Below are the code and all the weights of a small trained network. Each question names an input and a class and asks about switching units off, where a switched-off unit gives its printed mean instead of its output.

import numpy as np


def w(rows, s, z=0):
    codes = np.array(rows[::2]) - 128.0
    scale = np.full(codes.shape[1], s)
    scale[-1] = z or s
    return codes * scale


def norm(h):
    return h / np.sqrt((h * h).mean(-1, keepdims=True) + 1e-5)


def f(y):
    return np.maximum(y, 0)


def log_softmax(a):
    a = a - a.max(-1, keepdims=True)
    return a - np.log(np.exp(a).sum(-1, keepdims=True))


def net(x, mask):
    res = np.array(x, float).reshape(1, 3) / 4 @ E
    u = 0
    for l in range(2):
        y = f(norm(res) @ A[l][:, :-1].T + A[l][:, -1])
        res = res + np.where(mask[u : u + 11], y, B[l][:, -1]) @ B[l][:, :-1]
        u += 11
    return log_softmax(norm(res)[-1] @ U[:, :-1].T + U[:, -1])


A, B = {}, {}
E = w([
[108,65,219,107,152,134,154,166],'x0',
[72,104,109,66,129,165,147,178],'x1',
[187,151,153,59,179,177,255,66],'x2',
],0.0064)
A[0] = w([
[94,92,177,48,158,133,133,82,7],'L0N1',
[203,104,79,116,148,190,174,124,172],'L0N2',
[67,134,167,98,104,75,171,141,52],'L0N3',
[120,159,131,204,173,115,207,176,13],'L0N4',
[144,146,76,91,198,75,104,177,39],'L0N5',
[129,65,127,159,253,218,121,119,133],'L0N6',
[116,73,136,158,174,79,237,126,196],'L0N7',
[42,65,185,142,161,230,203,154,55],'L0N8',
[146,187,220,87,132,126,97,96,142],'L0N9',
[109,121,98,213,136,68,98,130,187],'L0N10',
[123,103,166,73,159,96,174,153,99],'L0N11',
],0.0073,0.0016)
B[0] = w([
[99,21,157,147,137,99,92,177,194],'L0N1',
[113,144,46,162,19,113,68,96,215],'L0N2',
[129,56,134,110,232,156,230,133,166],'L0N3',
[111,140,143,122,119,168,178,100,141],'L0N4',
[119,97,100,182,103,96,175,164,148],'L0N5',
[101,159,157,111,155,82,43,132,189],'L0N6',
[96,77,121,143,115,125,81,197,214],'L0N7',
[96,147,200,225,254,206,114,210,254],'L0N8',
[59,133,97,112,105,166,131,181,178],'L0N9',
[161,195,175,87,157,112,39,159,241],'L0N10',
[33,88,187,150,174,95,68,93,207],'L0N11',
],0.0066,0.0055)
A[1] = w([
[129,98,123,115,121,130,115,122,26],'L1N1',
[155,132,65,57,147,136,193,175,68],'L1N2',
[144,118,125,60,54,147,155,155,6],'L1N3',
[113,107,71,177,139,201,126,115,121],'L1N4',
[195,131,185,186,118,111,100,125,242],'L1N5',
[125,255,126,163,118,136,157,141,188],'L1N6',
[108,66,157,102,132,195,112,206,229],'L1N7',
[96,164,159,127,144,72,124,143,68],'L1N8',
[121,164,169,134,165,78,40,183,244],'L1N9',
[66,190,208,126,163,135,107,87,236],'L1N10',
[182,119,63,93,78,149,178,102,171],'L1N11',
],0.0086,0.0017)
B[1] = w([
[143,131,109,160,148,142,166,121,128],'L1N1',
[123,121,84,114,112,128,126,126,134],'L1N2',
[107,121,200,101,95,161,124,132,132],'L1N3',
[91,136,146,124,151,100,229,110,152],'L1N4',
[131,116,109,95,64,118,126,160,165],'L1N5',
[76,90,201,94,124,117,138,139,155],'L1N6',
[183,128,126,115,90,95,85,101,211],'L1N7',
[61,135,167,136,128,121,94,72,157],'L1N8',
[201,135,64,114,112,114,223,103,252],'L1N9',
[200,235,85,101,103,138,138,109,185],'L1N10',
[1,92,147,182,144,186,107,112,147],'L1N11',
],0.0083,0.014)
U = w([
[237,151,71,89,45,81,92,105,240],'0',
[193,81,178,153,254,154,96,141,4],'1',
[50,83,120,156,109,172,120,57,55],'2',
],0.0093,0.0014)

Each question gives the input, the list of numbers given to net, and the class t.
The units are the neurons (one row each of A and B). Each row of codes is followed by its name. A weight is (code - 128) times the scale printed after its matrix; where a second scale follows, it is the last column's (A, B and U).
mask holds one flag per neuron, layer by layer. A switched-off neuron (its flag False) gives its mean, the last column of its row in B, instead of its output. The means were averaged over made-up inputs and are rounded, as every weight is.
A unit's drop is (log p(t) with every unit on - log p(t) with that unit switched off) / (log p(t) with every unit on - log p(t) with every unit switched off).
The circuit of an input: a set's keep is (log p(t) with only the set's units on - log p(t) with every unit switched off) / (log p(t) with every unit on - log p(t) with every unit switched off). Starting from the 12 units with the biggest drops (on a tie, the unit counted first), units are removed one at a time, each time the one whose removal leaves the highest keep (on an exact tie, the one counted first), for as long as the keep stays at least 0.8.
circuit, biggest first: the units of the circuit, biggest drop first
k most important neurons: the k neurons with the biggest drops, biggest first
drop when u is switched off: that unit's drop, to one decimal
input [-3,6,0], class 2: 2 most important neurons	L0N10; L1N9
input [4,-2,2], class 1: circuit, biggest first	L0N8
input [7,6,-6], class 1: circuit, biggest first	L0N8; L0N2
input [0,-3,3], class 2: 4 most important neurons	L0N2; L0N10; L0N8; L1N10
input [-1,-2,7], class 2: 2 most important neurons	L0N2; L0N10
input [1,-6,4], class 2: circuit, biggest first	L0N10; L0N8; L1N7; L1N9
input [4,1,6], class 1: 2 most important neurons	L0N8; L0N1
input [2,2,5], class 1: 4 most important neurons	L0N8; L0N1; L0N10; L0N11
input [-1,-3,6], class 2: 2 most important neurons	L0N2; L0N10
input [-8,5,7], class 2: drop when L1N9 is switched off	0.0
input [0,7,-1], class 1: drop when L0N8 is switched off	0.5
input [5,4,-3], class 1: drop when L0N8 is switched off	0.2
input [4,8,3], class 1: drop when L0N8 is switched off	0.2
input [-7,4,7], class 2: most important neuron	L1N11
